Below is a small trained network, with its code and all its weights. Each question gives an input and a class and asks what happens when units are switched off, that is, made to give their printed mean instead of their output.

import numpy as np


def w(rows, s, z=0):
    codes = np.array(rows[::2]) - 128.0
    scale = np.full(codes.shape[1], s)
    scale[-1] = z or s
    return codes * scale


def f(y):
    return np.maximum(y, 0)


def log_softmax(a):
    a = a - a.max(-1, keepdims=True)
    return a - np.log(np.exp(a).sum(-1, keepdims=True))


def net(x, mask):
    res = np.array(x, float).reshape(1, 3) / 4 @ E
    y = f(res @ A[0][:, :-1].T + A[0][:, -1])
    res = res + np.where(mask, y, B[0][:, -1]) @ B[0][:, :-1]
    return log_softmax(res[-1] @ U[:, :-1].T + U[:, -1])


A, B = {}, {}
E = w([
[231,245,128],'x0',
[198,36,107],'x1',
[103,156,20],'x2',
],0.012)
A[0] = w([
[148,70,64,137],'n1',
[96,85,127,160],'n2',
[143,207,123,208],'n3',
[120,105,89,173],'n4',
[184,98,36,166],'n5',
[148,84,87,152],'n6',
[177,153,153,160],'n7',
[102,77,113,177],'n8',
[83,130,132,129],'n9',
[87,134,113,139],'n10',
[80,134,110,123],'n11',
[60,129,108,82],'n12',
[166,146,214,186],'n13',
[171,149,101,149],'n14',
[95,200,115,108],'n15',
[134,249,131,236],'n16',
[211,116,158,161],'n17',
[146,117,173,184],'n18',
[148,31,142,129],'n19',
[173,107,76,144],'n20',
[110,116,133,106],'n21',
[98,92,181,155],'n22',
[81,133,108,150],'n23',
[86,65,94,254],'n24',
[92,131,152,108],'n25',
[153,66,82,154],'n26',
[114,200,118,167],'n27',
],0.019,0.0063)
B[0] = w([
[93,79,69,188],'n1',
[154,82,134,181],'n2',
[105,194,76,213],'n3',
[83,82,134,166],'n4',
[122,142,72,203],'n5',
[78,93,74,175],'n6',
[179,187,141,186],'n7',
[127,44,108,187],'n8',
[153,110,185,159],'n9',
[204,122,143,159],'n10',
[187,98,165,162],'n11',
[160,62,129,170],'n12',
[179,161,166,207],'n13',
[161,125,66,177],'n14',
[68,178,185,185],'n15',
[109,214,100,249],'n16',
[189,135,158,205],'n17',
[147,160,225,175],'n18',
[12,163,227,211],'n19',
[124,120,59,177],'n20',
[140,107,112,143],'n21',
[107,111,146,184],'n22',
[204,105,140,166],'n23',
[125,41,171,217],'n24',
[130,130,126,153],'n25',
[52,47,92,189],'n26',
[90,201,122,192],'n27',
],0.011,0.02)
U = w([
[90,59,77,130],'0',
[187,92,149,107],'1',
[248,173,105,211],'2',
[119,149,103,2],'3',
[49,208,151,210],'4',
[134,144,98,6],'5',
[111,131,170,142],'6',
[115,132,17,134],'7',
],0.016,0.0059)

Each question gives the input, the list of numbers given to net, and the class t.
The units are the neurons (one row each of A and B). Each row of codes is followed by its name. A weight is (code - 128) times the scale printed after its matrix; where a second scale follows, it is the last column's (A, B and U).
mask holds one flag per neuron, in row order. A switched-off neuron (its flag False) gives its mean, the last column of its row in B, instead of its output. The means were averaged over made-up inputs and are rounded, as every weight is.
A unit's drop is (log p(t) with every unit on - log p(t) with that unit switched off) / (log p(t) with every unit on - log p(t) with every unit switched off).
The circuit of an input: a set's keep is (log p(t) with only the set's units on - log p(t) with every unit switched off) / (log p(t) with every unit on - log p(t) with every unit switched off). Starting from the 12 units with the biggest drops (on a tie, the unit counted first), units are removed one at a time, each time the one whose removal leaves the highest keep (on an exact tie, the one counted first), for as long as the keep stays at least 0.8.
units of the circuit, in order: the units of the circuit, biggest drop first
top k neurons: the k neurons with the biggest drops, biggest first
drop when u is switched off: that unit's drop, to one decimal
input [1,-1,8], class 7: units of the circuit, in order : (n19)
input [1,6,8], class 0: top 3 neurons : (n16 n26 n3)
input [-4,-8,7], class 1: units of the circuit, in order : (n23 n11)
input [-4,-1,-4], class 6: top 2 neurons : (n19 n17)
input [0,-4,-8], class 2: top 2 neurons : (n19 n13)
input [-2,-2,-7], class 6: top 3 neurons : (n16 n3 n27)
input [-1,1,-4], class 6: top 2 neurons : (n16 n3)
input [0,-2,-5], class 2: top 2 neurons : (n19 n15)
input [1,1,0], class 2: drop when n15 is switched off : 0.2
input [2,1,-5], class 2: drop when n26 is switched off : 0.0
input [1,1,-3], class 2: drop when n15 is switched off : 0.1
